Here is a tiny trained network, its code and every weight. The questions are about switching its units off for an input and a class, where a switched-off unit gives its printed mean instead of its output.

import numpy as np


def w(rows, s, z=0):
    codes = np.array(rows[::2]) - 128.0
    scale = np.full(codes.shape[1], s)
    scale[-1] = z or s
    return codes * scale


def f(y):
    return y / 2 * (1 + np.tanh(0.7978845608 * (y + 0.044715 * y**3)))


def log_softmax(a):
    a = a - a.max(-1, keepdims=True)
    return a - np.log(np.exp(a).sum(-1, keepdims=True))


def net(x, mask):
    res = np.array(x, float).reshape(1, 7) / 4 @ E
    y = f(res @ A[0][:, :-1].T + A[0][:, -1])
    res = res + np.where(mask, y, B[0][:, -1]) @ B[0][:, :-1]
    return log_softmax(res[-1] @ U[:, :-1].T + U[:, -1])


A, B = {}, {}
E = w([
[155,203,126,68],'x0',
[54,126,61,97],'x1',
[39,211,156,175],'x2',
[55,68,207,18],'x3',
[178,134,156,80],'x4',
[179,138,2,109],'x5',
[106,102,143,93],'x6',
],0.0072)
A[0] = w([
[65,122,122,93,63],'neuron 1',
[133,156,161,134,90],'neuron 2',
[171,160,135,114,90],'neuron 3',
[166,240,186,116,144],'neuron 4',
[123,170,162,142,111],'neuron 5',
[103,133,128,108,114],'neuron 6',
[148,163,64,105,66],'neuron 7',
[125,167,35,172,64],'neuron 8',
[159,52,94,105,150],'neuron 9',
[192,22,190,171,112],'neuron 10',
[7,63,106,171,64],'neuron 11',
[133,78,167,119,2],'neuron 12',
[137,143,117,121,111],'neuron 13',
[102,153,75,222,99],'neuron 14',
[81,71,89,74,145],'neuron 15',
[103,157,66,209,89],'neuron 16',
[120,123,79,153,125],'neuron 17',
[135,120,132,123,109],'neuron 18',
[11,119,179,80,141],'neuron 19',
[120,141,143,131,160],'neuron 20',
[100,116,126,110,55],'neuron 21',
[162,83,108,127,104],'neuron 22',
[60,103,124,153,96],'neuron 23',
[33,111,167,97,156],'neuron 24',
[125,211,163,160,36],'neuron 25',
[112,131,96,176,127],'neuron 26',
[176,80,167,137,59],'neuron 27',
[171,217,152,123,87],'neuron 28',
[123,125,96,151,139],'neuron 29',
[127,156,90,137,80],'neuron 30',
[141,141,86,115,89],'neuron 31',
[86,95,140,170,96],'neuron 32',
[82,175,117,91,114],'neuron 33',
[108,74,117,98,80],'neuron 34',
],0.012,0.0067)
B[0] = w([
[115,143,201,105,149],'neuron 1',
[166,142,150,137,132],'neuron 2',
[127,70,94,113,142],'neuron 3',
[222,52,163,251,211],'neuron 4',
[171,153,163,158,148],'neuron 5',
[120,145,155,120,134],'neuron 6',
[126,105,58,147,158],'neuron 7',
[136,176,96,208,200],'neuron 8',
[108,189,89,56,196],'neuron 9',
[115,8,212,113,214],'neuron 10',
[18,64,95,131,195],'neuron 11',
[169,53,120,93,133],'neuron 12',
[139,122,109,129,127],'neuron 13',
[135,224,141,166,211],'neuron 14',
[90,184,93,53,193],'neuron 15',
[142,207,133,183,205],'neuron 16',
[140,174,105,112,159],'neuron 17',
[128,122,129,115,123],'neuron 18',
[24,168,185,117,254],'neuron 19',
[138,134,144,159,150],'neuron 20',
[139,126,158,104,121],'neuron 21',
[96,128,123,76,152],'neuron 22',
[81,106,123,128,159],'neuron 23',
[49,157,164,132,233],'neuron 24',
[178,210,138,91,155],'neuron 25',
[132,191,134,119,165],'neuron 26',
[118,67,181,75,149],'neuron 27',
[192,91,132,128,170],'neuron 28',
[121,165,110,113,152],'neuron 29',
[146,130,114,145,140],'neuron 30',
[145,143,81,111,140],'neuron 31',
[124,111,104,167,150],'neuron 32',
[143,138,218,155,156],'neuron 33',
[135,116,124,82,148],'neuron 34',
],0.024,0.008)
U = w([
[63,101,75,40,88],'0',
[104,172,114,173,225],'1',
[1,62,189,159,134],'2',
[52,163,169,80,1],'3',
[220,52,166,98,162],'4',
[139,96,23,111,45],'5',
[83,46,176,37,174],'6',
[100,118,86,194,101],'7',
],0.0065,0.0064)

Each question gives the input, the list of numbers given to net, and the class t.
The units are the neurons (one row each of A and B). Each row of codes is followed by its name. A weight is (code - 128) times the scale printed after its matrix; where a second scale follows, it is the last column's (A, B and U).
mask holds one flag per neuron, in row order. A switched-off neuron (its flag False) gives its mean, the last column of its row in B, instead of its output. The means were averaged over made-up inputs and are rounded, as every weight is.
A unit's drop is (log p(t) with every unit on - log p(t) with that unit switched off) / (log p(t) with every unit on - log p(t) with every unit switched off).
The circuit of an input: a set's keep is (log p(t) with only the set's units on - log p(t) with every unit switched off) / (log p(t) with every unit on - log p(t) with every unit switched off). Starting from the 12 units with the biggest drops (on a tie, the unit counted first), units are removed one at a time, each time the one whose removal leaves the highest keep (on an exact tie, the one counted first), for as long as the keep stays at least 0.8.
units of the circuit, in order: the units of the circuit, biggest drop first
top k neurons: the k neurons with the biggest drops, biggest first
drop when u is switched off: that unit's drop, to one decimal
input [-6,4,-1,-3,3,-1,-2], class 7: units of the circuit, in order : [neuron 19]
input [8,5,-6,2,2,-7,8], class 3: units of the circuit, in order : [neuron 15; neuron 10]
input [5,7,-5,2,-4,7,-2], class 0: top 3 neurons : [neuron 15; neuron 4; neuron 9]
input [8,-2,-8,-2,-6,-3,-1], class 6: top 3 neurons : [neuron 8; neuron 16; neuron 14]
input [-5,0,-6,-4,2,6,-5], class 5: units of the circuit, in order : [neuron 19; neuron 24; neuron 9]
input [-6,6,6,-2,-3,1,-1], class 1: top 3 neurons : [neuron 14; neuron 16; neuron 10]
input [0,6,-5,0,-6,-1,-6], class 0: top 2 neurons : [neuron 4; neuron 15]
input [-4,7,-7,3,-1,8,-7], class 0: top 2 neurons : [neuron 15; neuron 9]
input [5,-4,3,-8,-4,-8,1], class 4: top 2 neurons : [neuron 4; neuron 28]
input [2,0,1,-6,4,6,-1], class 7: top 2 neurons : [neuron 7; neuron 19]
input [-7,-8,-4,6,6,-8,0], class 6: top 2 neurons : [neuron 12; neuron 27]
input [0,-7,5,0,-4,4,7], class 1: top 2 neurons : [neuron 10; neuron 11]
input [3,2,-8,5,-5,3,8], class 0: top 2 neurons : [neuron 15; neuron 9]
input [-8,4,6,-8,-7,-6,5], class 1: units of the circuit, in order : [neuron 14]
input [-1,8,-4,3,2,6,-7], class 0: top 3 neurons : [neuron 15; neuron 4; neuron 9]
input [-8,-7,2,3,0,2,2], class 6: drop when neuron 16 is switched off : 0.2
input [-3,8,-6,-2,-4,7,4], class 5: drop when neuron 1 is switched off : 0.0
input [-3,4,3,-6,-5,0,2], class 1: drop when neuron 14 is switched off : 0.1
